(in the rows, 128 means zero)
Each row of numbers stands for one object and depends on some of the facts below. Use the named rows to name the rest.

Facts:
mukli	Σ	b; peplu	Σ	a; peka	Σ	b; fepi	Σ	b; klinim	Σ	b
pibak	Σ	c; dodu	Σ	b; zitrir	Σ	b; kolel	Σ	a; ploma	Σ	b
vabak	Σ	a; redrupun	Σ	b; nopluk	Σ	c; flaraki	Σ	c; klebiflem	Σ	c
plaskem	Σ	b; skabam	Σ	b; fegim	Σ	b; drapluk	Σ	c; toger	Σ	a
klupa	Σ	a; lubru	Σ	b; modrun	Σ	a; griro	Σ	c; liskos	Σ	a
nutral	Σ	a; boskorik	Σ	c; vuklol	Σ	b; gedra	Σ	b; zofin	Σ	b
seflotru	Σ	a; klovu	Σ	a; naste	Σ	a; laskol	Σ	a; plason	Σ	a
klifil	Σ	a; dagris	Σ	b; kladrogek	Σ	a; puskun	Σ	c; plimol	Σ	b
sketro	Σ	c; brelek	Σ	c; trustik	Σ	a; pesi	Σ	b; zegros	Σ	b
laklel	Σ	a; dregamon	Σ	c; kluzos	Σ	a; broski	Σ	c; simi	Σ	b
tevetra	Σ	b; skepli	Σ	b; batrer	Σ	b; fogi	Σ	b; klugu	Σ	a
klestim	Σ	a; klokun	Σ	c; dreskadu	Σ	a; kleklozil	Σ	a; sokla	Σ	b
plastamer	Σ	a; begos	Σ	a; kluklo	Σ	b; tritir	Σ	a; stevik	Σ	a
kagur	Σ	b; tripluk	Σ	b; brirek	Σ	a; loter	Σ	b; pafek	Σ	b
selostul	Σ	a; tester	Σ	b; plotrufle	Σ	c; pulu	Σ	a; lofe	Σ	a
fiplo	Σ	a; mokle	Σ	b; rupa	Σ	a; geritu	Σ	a; rozas	Σ	c
tamu	Σ	a; vapel	Σ	c; fosi	Σ	a; fadritru	Σ	a; tretrun	Σ	a
fitron	Σ	a; tige	Σ	c; giplol	Σ	b; nedres	Σ	b; pulum	Σ	b
trestok	Σ	b; lato	Σ	c; tubaplor	Σ	b; keklar	Σ	b; vupidran	Σ	a
sodekor	Σ	a; stimas	Σ	c; sotram	Σ	a; sumom	Σ	b; pove	Σ	c
skubro	Σ	c; gripla	Σ	a; breflel	Σ	c; kofle	Σ	a; saklan	Σ	a
tesir	Σ	c; didar	Σ	a; nogak	Σ	a; sefosti	Σ	c; vistin	Σ	b
diplok	Σ	b; nunu	Σ	a; dekul	Σ	c; skupobrak	Σ	b; greklol	Σ	a
tovi	Σ	c; stugor	Σ	a; gibol	Σ	b; goplel	Σ	b; brebrumim	Σ	a
tuda	Σ	a; stosan	Σ	a; vitru	Σ	c; gastur	Σ	b; bisur	Σ	b
skaduk	Σ	c; nuple	Σ	b; kosul	Σ	b; rugu	Σ	a; drobek	Σ	a
lidrur	Σ	b; droruba	Σ	b; naklil	Σ	c; drafefin	Σ	a; mukli	Θ	brelek
peplu	Θ	lato; peplu	Θ	broski; peplu	Θ	vapel; klinim	Θ	selostul; pibak	Θ	vistin
dodu	Θ	plimol; zitrir	Θ	kolel; vabak	Θ	selostul; redrupun	Θ	sodekor; redrupun	Θ	simi
nopluk	Θ	fadritru; flaraki	Θ	plimol; klebiflem	Θ	kolel; klebiflem	Θ	brebrumim; klebiflem	Θ	broski
plaskem	Θ	nutral; plaskem	Θ	simi; skabam	Θ	didar; fegim	Θ	vapel; drapluk	Θ	sumom
toger	Θ	drobek; klupa	Θ	toger; lubru	Θ	brebrumim; griro	Θ	skupobrak; nutral	Θ	brebrumim
boskorik	Θ	didar; boskorik	Θ	lofe; boskorik	Θ	rozas; boskorik	Θ	klupa; gedra	Θ	lubru
zofin	Θ	sodekor; seflotru	Θ	didar; seflotru	Θ	peka; klovu	Θ	ploma; laskol	Θ	kluzos
plason	Θ	pulum; dagris	Θ	klovu; kladrogek	Θ	drobek; kladrogek	Θ	tige; puskun	Θ	gripla
plimol	Θ	zofin; sketro	Θ	selostul; sketro	Θ	modrun; brelek	Θ	ploma; brelek	Θ	fitron
trustik	Θ	dreskadu; pesi	Θ	selostul; pesi	Θ	skupobrak; zegros	Θ	peka; laklel	Θ	breflel
simi	Θ	drobek; tevetra	Θ	tripluk; tevetra	Θ	selostul; skepli	Θ	lubru; skepli	Θ	broski
batrer	Θ	nogak; batrer	Θ	tige; fogi	Θ	klebiflem; fogi	Θ	brelek; klugu	Θ	brebrumim
dreskadu	Θ	lato; dreskadu	Θ	stosan; kleklozil	Θ	tripluk; kleklozil	Θ	lubru; sokla	Θ	drafefin
plastamer	Θ	tige; begos	Θ	selostul; kluklo	Θ	lofe; tritir	Θ	broski; stevik	Θ	plason
stevik	Θ	laskol; kagur	Θ	vuklol; loter	Θ	gedra; pafek	Θ	drapluk; pafek	Θ	klifil
selostul	Θ	klokun; tester	Θ	kladrogek; pulu	Θ	ploma; pulu	Θ	brirek; lofe	Θ	lubru
lofe	Θ	drobek; lofe	Θ	skepli; rupa	Θ	modrun; geritu	Θ	skepli; rozas	Θ	tripluk
tamu	Θ	tubaplor; vapel	Θ	klokun; fosi	Θ	didar; fadritru	Θ	brebrumim; fadritru	Θ	breflel
tretrun	Θ	sodekor; fitron	Θ	gibol; fitron	Θ	broski; tige	Θ	modrun; giplol	Θ	brebrumim
nedres	Θ	broski; nedres	Θ	skepli; trestok	Θ	lubru; lato	Θ	selostul; lato	Θ	brebrumim
tubaplor	Θ	skupobrak; tubaplor	Θ	tige; tubaplor	Θ	vitru; keklar	Θ	klokun; keklar	Θ	toger
vupidran	Θ	brebrumim; stimas	Θ	naste; stimas	Θ	vistin; sotram	Θ	plaskem; sumom	Θ	selostul
sumom	Θ	nutral; pove	Θ	pesi; skubro	Θ	tige; skubro	Θ	stosan; skubro	Θ	simi
gripla	Θ	broski; breflel	Θ	modrun; breflel	Θ	nutral; kofle	Θ	brirek; saklan	Θ	dreskadu
saklan	Θ	toger; saklan	Θ	gedra; tesir	Θ	gibol; tesir	Θ	vupidran; didar	Θ	broski
sefosti	Θ	fiplo; vistin	Θ	kladrogek; diplok	Θ	brebrumim; nunu	Θ	redrupun; nunu	Θ	broski
nunu	Θ	skupobrak; nunu	Θ	vabak; dekul	Θ	pesi; skupobrak	Θ	broski; greklol	Θ	lofe
tovi	Θ	trustik; tovi	Θ	fepi; tovi	Θ	kladrogek; stugor	Θ	klokun; stugor	Θ	didar
stugor	Θ	brebrumim; stugor	Θ	broski; gibol	Θ	brebrumim; gibol	Θ	pesi; gibol	Θ	nutral
goplel	Θ	sketro; goplel	Θ	nutral; brebrumim	Θ	broski; tuda	Θ	klokun; stosan	Θ	broski
gastur	Θ	brebrumim; bisur	Θ	tuda; skaduk	Θ	breflel; skaduk	Θ	fiplo; skaduk	Θ	pulum
nuple	Θ	nutral; kosul	Θ	selostul; rugu	Θ	klestim; lidrur	Θ	kleklozil; lidrur	Θ	plotrufle
lidrur	Θ	plimol; droruba	Θ	brebrumim; droruba	Θ	kluzos; naklil	Θ	tretrun

Named rows:
[140 111 111 154 106  90 120 109 148 116 123 112 133 106 119 153 117 164
 154 110 139 132 168  71  98 179 128 144 183 186 123]: stimas
[119  79  84 132 113 123 159  71 122 127 150 111 166 105 135 142 145 143
 155  98 169 145  65 123 110 124 120 124 172 172 110]: drapluk
[111  98 147 113 124 128 144 100 160  97 162 111 100 125 140 134 137 120
 139 132 151 140 129 116 186 136 141 132  93 108 143]: begos
[111 142 142 117 132 139 130 112 180 101 111 120 111 127 151 137 122 119
 144 142 113 139 138 130 156 133 115 116 104 115 111]: trustik
[144 147 119 107 127 115 131 159  89 148 134 112 122 131 102 146 100 125
 108 125 115  78 134 148 138 164 158 182 145 146 174]: tubaplor
[137  96 114 114  99 117 142 150  86 173 167 116 106 102 131 135 149 132
  97 115 161  87 105 149 148 128 158 180 126 152 172]: pafek
[ 98 172 123 112 149 153 117 111 150 111  92 133 145 133 140 112 126 120
 152 154  95 165 124 156 144  87 108  88 107  95  93]: kolel
[169  96  69 127 200 127 131 167  57 141 127 165 163 118 161  96 149  94
  74 142 166 182  99 101  52  91 133 145 127  63 126]: tripluk
[129 158 113 111 157 152 125 168  85 129 104 122 151 131 139 136 129 111
  96 120 106 103  63 179  90 128 139 164 115 121 134]: skupobrak
[159 170 149 114 102 126 144 131 103 179 135 141 118 146 112 132 121 148
 103 120 113  84 109 159 133 146 137 164  88 160 173]: fogi
[136  93  98 184  84 104 127 106 138 134 169 109 141 162  53 118 145 128
 124  92 142 156 114  94 122 153 133  72 186 164 113]: sefosti
[147  98 100 118 117 123 140 158  88 139 163 111 116 113 140 144 156 122
  94 120 165 104  77 143 127 154 169 193 109 141 185]: klinim
[124 150 151 123 161 135 114 164 186  84  88 117 119 137 143 140 109 133
 152 161 129 141 201  87 171 122 128  96 152 122 116]: kladrogek
[117 130 130 110 131 114 122 124 163 114 148 106 105 149  98 137  98 121
 142 147 139 120 194 120 216 141 140 111 156 115 151]: rupa
[151 137 122 113  83 119 150 143 108 165 121 136 132 125 126 115 128 110
  98 117 100  72  88 171 123 136 134 183 135 143 154]: gastur
[ 94 132 138 144 147 125  97 124 125 125 143 126  90 135 124 111 147 143
 132 156 136 168 197 106 160  90 108  92 118  97  99]: liskos
[146  97 101 135  75 106 172  55 153 147 138 126 151 114 116 122 117 133
 157  95 118 102  91 134 120 142 114 143 161 174 117]: tesir
[156 117 121 137  88  92 140  84 157 117 122 114 145 127 110 154  89 150
 154  92 113  96 146 104 120 183 128 158 179 189 133]: skubro

Name these rows:
No name comes twice in this set of rows, the named rows included.
[136 153 113 138 132 123 153  46 134 151 127 138 186 141 114 138 126 178
 162 117 144 178  83 113 103 140 108 100 111 174 113] -> brelek
[110 136  76 129 152 121  78 176  36 176 129 119 100 105 147 128 181 144
  98 144 137 157 139 137  84  74 137 159 142 123 125] -> vuklol
[100 139 118 124 188 151 118 158 139  95 110 106 148 139 119 135 114 123
 151 164 150 186 157 113 196 102 128  70 177  89 105] -> modrun
[149 129 107 116 118  98 115 179  90 156 145 109  96 136  99 144  99 138
 102 129 134  76 157 119 165 167 164 167 175 144 183] -> batrer
[128 116 154 156  67 125 123 141 185 133 161 123  92 167  81 105 143 113
 127 124 122 131 163 125 208 119 128  61 122 117 128] -> stevik
[102  77  97 145 146 140 151  75 129  91 133 110 173 101 150 161 169 134
 150  99 167 172  59 114  81 155 134 126 136 161 107] -> vapel
[153 107 128 121 145 103 156 104 150 124 137 165 137 132 155  87 103  83
 130 139 130 156 170 101 138 100  97 113 105  66 123] -> kleklozil
[114 136  83 138 156 117 129  86 108 103 110 108 174 125 104 149 105 136
 159 112 123 164 110 117 100 147 122 126 188 160  80] -> vitru
[ 87 112 116 117 137 151 128 117 138 120 134 119 117 121 149 133 150 133
 146 159 155 159 133 144 179  77 118  91 120  98 116] -> klifil
[121 148 159 131 184 165  96 176 189  64  64 141 149 125 162 140 141 132
 135 169 129 185 178  94 114  99 120  84 135  90  84] -> drobek
[173  96 126 160 103  76 160  70 147 128 136 133 142 121 141 124 113 128
 137  86 115 115 131  74  76 184 113 157 132 152 125] -> boskorik

The same objects again, as new rows of numbers:
Named rows:
[132 104 124 128 133 140 110 139 114 138 122 127 140 149 114 123 129 144
 146 161 114 104 132 128 124 145 125 110 138]: mokle
[124 142 120 138 144 137 144 122 132 109 115 131 123 130 139 118 142 123
 110 118 144 144 104 132 132 107 127 152 126]: trustik
[142 155 117 152 138 128 131 118 171 121 106 141 110 117 133 121 132 115
 109 107 133 129 101 127 137  75 132 106 120]: nunu
[143 115 127  93 112 120 164  97 119 105 114 113 122 118 130 117 141 116
 115  96 127 153 141 119 112  86 118 131 144]: fadritru
[122 122 122  99 105 121 128 145 128 128 152 126 130 116 125 140 121 120
 134 106 129 142 161 126 148 201 134 155 128]: nopluk
[147 145 144 169 116 114 101 129 157 131 133 140 128 120 130 122 112 140
 142 167  98 103 110 127 115 106 138  94 118]: nedres
[114 145 144 147  97 108 113 142  80 129 120 119 139 123 130 119 101 150
 134 180 105 121 109 130 106 138 130 131 129]: trestok
[133 118 107 135 156 147 146 124 136 100 113 118 125 132 140 102 152 124
 115 127 147 150  84 131 129 135 134 166 114]: klovu
[133 116 146 166 146 132 119 136 110 116 143 122 142 132 128 123 142 137
 147 157 112 118 112 128 112 142 129 136 119]: fogi
[111 162 109 122  93 107 140 136  92 126  80 117 123 117 140 101  99 132
  97 151 135 147  85 134 124 123 129 138 131]: kleklozil
[124 123 113  92 109 123 129 147 132 125 152 120 130 117 128 140 111 116
 138 124 135 141 164 123 145 203 134 153 128]: skaduk
[132 115 144 164 149 135 119 139 111 117 142 122 143 133 129 121 143 139
 148 162 113 115 108 129 114 144 129 144 117]: mukli
[ 90 183 125  96  90 118 126 112 128 122  97 125 109 120 140 126  81 154
  80 168 142 148 111 134 111 100 133 138 132]: lofe
[118 143 130 212 160 122 129 167  92 130 132 147 142 113 119 132 164 132
 152 144  96 117 123 125 122 116 120 144 130]: plimol
[124 139 114 134 140 134 145 123 133 116 109 129 123 127 137 119 140 121
 113 124 143 142 107 129 132 101 126 146 129]: stevik
[125 131 140 145 152 128 137 114 114 163 107 120 118 128 133 133 113 111
 105  70 163 130  89 142 128  96 122 106  99]: begos
[124 121 124 106 112 126 127 141 133 124 154 124 127 110 125 139 122 121
 133  98 131 145 161 125 143 203 136 156 122]: tesir
[128 116 143 155 141 132 117 137 111 127 137 127 142 135 124 129 133 139
 144 157 113 111 119 128 116 132 126 126 126]: sokla

Rows to name:
No name comes twice in this set of rows, the named rows included.
[127  94 105  41 108 114 118 137 134 175 154 143 140 135 139 122 138 140
 149 104 155 132 183 140 170 150 134 136 152] -> klokun
[116 155 114 121 119 125 137 123 137 121 102 128 118 122 139 118 115 128
 103 139 140 141 103 129 125  97 130 135 127] -> geritu
[127 136 126 124 111 125 121 145 138 127 155 130 123 119 123 143 115 114
 130  94 128 133 147 130 153 205 136 142 118] -> griro
[ 89 146 167 138 147 149 104 116 147 128 158 141 121 133 114 175 117 162
 121 172 117 110 161 124 101 101 125 123 126] -> simi
[112 149 115 121 128 129 140 121 135 119 104 127 120 124 139 121 124 129
 103 140 144 141 108 130 125 103 128 142 126] -> greklol
[110 155 144 145  81 101 114 146  69 132 119 116 138 121 137 114  95 155
 131 193 103 123  98 132 103 147 130 136 129] -> gedra
[140  86 119 137 153 149 111 140 110 129 122 117 143 152 116 110 135 145
 149 164 117 109 109 128 123 174 131 126 127] -> ploma
[124 143 121 134 133 133 144 122 131 111 109 130 122 135 134 122 138 117
 109 118 141 138 107 131 135  97 125 137 130] -> tamu
[109 115 132 132 172 136 127 131 151 128 152 122 138 109 122 164 115 137
 148 195 125 111 167 103  81 105 123 124 111] -> plaskem
[178 128 139 119  86 109 142  72 173 112 109 131 101 104 123 107 143 123
 106  56  97 150 130 121 117  51 132  81 141] -> brebrumim
[105 165  92 181 170 130 152 153 132 140  98 162 113 101 116 139 162 119
 113 101 122 142 141 120 135  59 115 134 140] -> tretrun

The same objects again, as new rows of numbers:
Some objects and their rows:
[109 176 121 138 173  97 151 124 176 141 124 163 125 162 141 122 117 128
  91 115 133 124 161 102 139  56 141 126 136 183 129 112]: kleklozil
[123 167 100 154 140 118 145 126 143 142 125 185 107 161 124 115 130 115
 100 114 153 129 159 110 135  80 131 124 142 155 137  84]: lidrur
[128 170  98 159 169  67 134 127 160 121 181 198 169 183 125  91 130 153
 112 111 169 104 128 108 137  77 152  95 133 147 120  62]: breflel
[131 153 104 149 145 108 154 131 165 137 137 181 123 148 135 114 124 126
 102  98 152 114 141 110 140  90 124 115 151 161 137  85]: plason
[128 150 101 149 139 109 150 132 169 138 134 179 120 137 133 114 120 115
 101 102 151 121 146 111 144  92 128 112 149 150 140  85]: dreskadu
[130 149  94 163 127 128 160 125 154 140 136 180  94 165 140 134 141 129
 105  96 144 121 148 113 130  69 125 121 139 148 125  74]: pulum
[124 169 100 152 134 118 142 128 139 142 124 189 107 157 119 112 130 113
 101 116 160 130 157 111 136  86 129 123 145 154 136  84]: dodu
[138 140 105 162 137 104 154 132 160 136 141 174 126 131 134 111 111 120
  97 105 139  76 147 108 143  95 134 116 143 140 151  89]: klupa
[111 161  80 155 177  97 149 121 173 152 111 166 102 146 158 104 138 108
 107 110 152  94 170 114 135  79 155 111 137 139 140  73]: nedres
[120 160  99 153 148 115 152 122 181 130 137 184 124 160 127 116 128 124
 101 106 144 102 142 117 137  70 134 119 150 132 138  79]: sefosti
[132 164 119 146 115 123 149 132 135 164 120 182  75 151 121 114 119 102
 101 113 207  60 134 114 152  63 118 116 141 155  92 114]: tretrun
[133 144 105 153 132 125 167 129 173 141 137 177 100 153 146 133 132 133
 103  85 146 109 133 111 137  76 116 115 149 158 122  82]: brirek
[117 154 110 164 153  98 141 119 170 129 142 165 131 156 115 164 126 114
 100 110 159 138 194 133 131  94  98 108 139 119 117  80]: diplok
[128 172 109 153 109 130 143 127 116 166 114 187  64 164 114 114 126  94
 102 124 205  78 147 116 144  60 124 123 135 146  96 105]: zofin
[133 144 103 153 131 127 165 130 174 140 139 175  97 153 146 136 131 130
 103  87 147 106 133 111 138  71 117 113 144 154 118  87]: naste
[106 160  95 153 181  98 150 114 216 134 123 164 126 150 140 142 131 110
 105 102 160  91 175 136 135  83 119 102 152 104 126  73]: klebiflem
[132 162  94 148 141 120 159 133 174 135 160 186 114 164 146 141 135 138
 107  93 155 140 121  97 140  72 127  96 130 171 104  79]: modrun
[138 196  93 172 142 106 167 110 199 121 133 186 117 135 119 140 126 123
  80 108 145   4 135 106 140 128 138 114 128 131 148  55]: vapel

Name these rows:
No name comes twice in this set of rows, the named rows included.
[119 160  96 152 152 111 151 122 185 132 133 183 121 156 130 115 126 120
 101 107 147  97 145 118 138  71 135 117 149 127 139  78] -> puskun
[120 162  99 152 149 111 149 122 184 128 138 184 127 161 125 117 125 121
  99 108 146 106 147 118 137  73 130 115 149 129 138  80] -> nopluk
[119 155 102 154 150 106 149 122 182 129 137 182 129 159 125 115 124 122
 101 106 146 101 147 121 137  72 130 117 152 124 141  78] -> tesir
[134 182 101 148  92  73 172 101 201 126 143 179  77 104 115 132 123 116
  85 101 141  76 132 111 144 157 146 114 108 148 138  42] -> selostul
[122 162 100 153 155 109 148 123 180 129 143 188 134 168 128 112 128 131
 101 105 148 107 140 115 136  72 133 115 151 138 138  76] -> skaduk
[130 151 104 150 139 109 153 131 167 138 136 179 118 146 135 119 123 122
 102  99 151 110 142 111 141  87 125 113 147 155 132  86] -> rugu
[129 135  83 159 126 135 138 138 146 132 141 186 123 136 126 121 119 104
 103 114 126 168 163 107 138  83 131 115 143 128 161  86] -> vistin
[124 153 100 161 146 106 146 126 145 138 132 176 119 154 133 109 124 119
  99 116 133 117 165 110 133  74 143 126 138 147 153  86] -> kluklo
[127 154  95 160 137 114 148 127 148 137 133 184 112 154 129 113 132 120
 102 107 143 129 157 113 133  88 131 122 144 148 146  73] -> zegros
[120 154  89 143 153 102 151 127 182 150 122 173 103 133 149 108 129 106
 108  99 164 103 147 115 145  92 138 104 145 144 131  79] -> nunu
[129 141 129 166 162  54 139 123 163 130 167 163 164 156 119 134 115 137
 108 101 180  85 177 135 138 104 101  98 143 127 103  76] -> nutral

Now the same objects, written a new way:
Known rows:
[115 146 100 111  96 169 122 173 127 134 132 139 106 102]: plaskem
[163 112  81 121  79 177 103 200 145 165 120 146 119 129]: fepi
[187 133 101 123 103 168  96 197 156 164 100 132 149 123]: brirek
[118 141 135  74 118 150 134 201 131 147  76 132 161 171]: klugu
[184 132 103 121 103 166  99 198 154 165  98 130 148 128]: kluzos
[121 143 101 113  93 172 116 177 123 133 126 138 109 114]: goplel
[117 142 103 114  95 170 116 174 124 135 124 139 109 113]: nuple
[182 151  86 130  75 146  99 202 148 165 116 164 129 136]: plotrufle
[125 130  91 141 108 180 117 159 133 134 131 172 130 117]: zofin
[148 101 114 137  89 156 147 180 168 115 133 143 112 158]: trestok
[164 112  77 124  82 178  99 198 145 165 122 149 120 129]: peka
[153 172 105 129  85 148 120 179 134 128 123 162 129 133]: dekul
[167 134 124 132 105 153 129 177 160 122 121 121 149 137]: geritu
[154 173 103 130  85 146 121 180 135 129 124 163 127 130]: drapluk
[159 151 116 121 110 164 125 178 145 123 117 125 159 128]: dreskadu
[130 120 118 148  53 163  91 162 102 124 177 101 158 151]: skupobrak
[158 173  99 120  83 140 133 191 148 136 138 157 133 129]: tovi
[187 115 138 132 102 135 164 189 202 108 131 113 135 154]: lofe

Name these rows:
No name comes twice in this set of rows, the named rows included.
[158 148 112 130 120 166 117 169 148 130 113 140 156 118] -> klovu
[161 161 118 103 103 152 134 192 157 133 129 101 141 104] -> plastamer
[108  97 131  91  96 145 156 199 149 130  96 148 122 200] -> lubru
[131 194 114 106  86 134 110 183 124 142 124 140  98  99] -> breflel
[182 145 113  97 101 152 162 205 183 128 138 111 152 125] -> toger
[127 156 123 112  67 127 112 189 113 144 130 144 162 180] -> klebiflem
[130 130  93 132 100 175 126 167 136 127 134 160 129 123] -> dodu
[142 120  98 127  92 171 134 177 149 126 135 147 123 135] -> loter
[134 151 101 121  83 199 114 180 102 103  97 128  89 128] -> sumom
[139 135  94 108  86 170 139 191 149 133 148 134 122 118] -> tester
[139 111 116 143  63 160 112 169 126 123 169 115 146 156] -> nedres
[155 178 106 114  78 132 133 192 145 133 147 139 124 117] -> skubro
[195 167  85 110  90 227 145 206 114  87  82 128 177 158] -> selostul
[133 129  91 126  90 179 126 172 133 131 146 152 144 127] -> skabam

